Below are the code and all the weights of a small trained network. Each question names an input and a class and asks about switching units off, where a switched-off unit gives its printed mean instead of its output.

import numpy as np


def w(rows, s, z=0):
    codes = np.array(rows[::2]) - 128.0
    scale = np.full(codes.shape[1], s)
    scale[-1] = z or s
    return codes * scale


def norm(h):
    return h / np.sqrt((h * h).mean(-1, keepdims=True) + 1e-5)


def f(y):
    return np.maximum(y, 0)


def log_softmax(a):
    a = a - a.max(-1, keepdims=True)
    return a - np.log(np.exp(a).sum(-1, keepdims=True))


def net(x, mask):
    res = np.array(x, float).reshape(1, 2) / 4 @ E
    u = 0
    for l in range(2):
        y = f(norm(res) @ A[l][:, :-1].T + A[l][:, -1])
        res = res + np.where(mask[u : u + 10], y, B[l][:, -1]) @ B[l][:, :-1]
        u += 10
    return log_softmax(norm(res)[-1] @ U[:, :-1].T + U[:, -1])


A, B = {}, {}
E = w([
[106,140,142,252,153],'x0',
[141,205,175,108,143],'x1',
],0.0036)
A[0] = w([
[225,181,110,87,78,23],'0.n1',
[2,60,77,162,92,70],'0.n2',
[130,48,56,52,23,130],'0.n3',
[126,169,166,159,178,33],'0.n4',
[153,146,149,90,170,43],'0.n5',
[116,51,79,154,79,77],'0.n6',
[227,93,41,113,76,15],'0.n7',
[210,165,130,110,159,19],'0.n8',
[161,173,141,87,113,24],'0.n9',
[163,168,150,48,119,1],'0.n10',
],0.0067,0.0043)
B[0] = w([
[88,213,234,48,219,162],'0.n1',
[67,87,197,113,65,198],'0.n2',
[241,122,78,218,122,255],'0.n3',
[168,173,75,123,76,159],'0.n4',
[195,112,240,63,152,144],'0.n5',
[67,206,169,123,214,190],'0.n6',
[126,50,20,131,210,160],'0.n7',
[178,60,107,91,176,139],'0.n8',
[138,144,255,51,178,152],'0.n9',
[97,167,215,44,178,173],'0.n10',
],0.006,0.0056)
A[1] = w([
[40,61,142,149,47,57],'1.n1',
[187,28,107,178,152,175],'1.n2',
[172,238,126,128,102,135],'1.n3',
[67,175,31,145,77,6],'1.n4',
[50,60,104,194,109,128],'1.n5',
[89,159,62,198,199,145],'1.n6',
[225,52,68,149,80,85],'1.n7',
[113,62,58,156,109,55],'1.n8',
[54,203,2,71,200,2],'1.n9',
[61,189,209,125,90,128],'1.n10',
],0.008,0.0051)
B[1] = w([
[90,24,245,110,38,178],'1.n1',
[218,46,51,196,154,250],'1.n2',
[12,186,108,175,83,246],'1.n3',
[196,195,50,225,221,133],'1.n4',
[62,124,206,85,89,234],'1.n5',
[126,170,115,45,143,254],'1.n6',
[210,81,57,196,216,201],'1.n7',
[74,211,118,52,178,160],'1.n8',
[3,55,209,43,52,128],'1.n9',
[195,65,41,180,138,242],'1.n10',
],0.0063,0.0049)
U = w([
[244,63,54,185,195,243],'0',
[57,61,208,175,50,251],'1',
[177,226,216,65,188,239],'2',
[41,254,100,219,68,189],'3',
[168,143,74,115,50,2],'4',
],0.009,0.0051)

Each question gives the input, the list of numbers given to net, and the class t.
The units are the neurons (one row each of A and B). Each row of codes is followed by its name. A weight is (code - 128) times the scale printed after its matrix; where a second scale follows, it is the last column's (A, B and U).
mask holds one flag per neuron, layer by layer. A switched-off neuron (its flag False) gives its mean, the last column of its row in B, instead of its output. The means were averaged over made-up inputs and are rounded, as every weight is.
A unit's drop is (log p(t) with every unit on - log p(t) with that unit switched off) / (log p(t) with every unit on - log p(t) with every unit switched off).
The circuit of an input: a set's keep is (log p(t) with only the set's units on - log p(t) with every unit switched off) / (log p(t) with every unit on - log p(t) with every unit switched off). Starting from the 12 units with the biggest drops (on a tie, the unit counted first), units are removed one at a time, each time the one whose removal leaves the highest keep (on an exact tie, the one counted first), for as long as the keep stays at least 0.8.
units of the circuit, in order: the units of the circuit, biggest drop first
top k neurons: the k neurons with the biggest drops, biggest first
k most important neurons of layer l: the k neurons of layer l with the biggest drops, biggest first
drop when u is switched off: that unit's drop, to one decimal
input [1,8], class 3: units of the circuit, in order -> (1.n3)
input [-5,1], class 2: top 2 neurons -> (0.n1, 0.n10)
input [4,1], class 3: top 2 neurons -> (0.n3, 0.n2)
input [0,4], class 2: top 2 neurons -> (1.n2, 0.n3)
input [8,-1], class 1: top 2 neurons -> (0.n3, 1.n5)
input [0,2], class 2: top 2 neurons -> (1.n2, 1.n7)
input [8,2], class 3: top 2 neurons -> (0.n3, 0.n2)
input [7,2], class 3: 2 most important neurons of layer 0 -> (0.n3, 0.n2)
input [-7,1], class 2: 2 most important neurons of layer 0 -> (0.n1, 0.n10)
input [1,-2], class 1: drop when 0.n2 is switched off -> 1.0
input [3,4], class 3: drop when 0.n3 is switched off -> 0.3
input [4,3], class 3: drop when 0.n3 is switched off -> 0.6
input [-4,2], class 2: drop when 1.n2 is switched off -> 0.1
input [7,7], class 3: top neuron -> (1.n3)
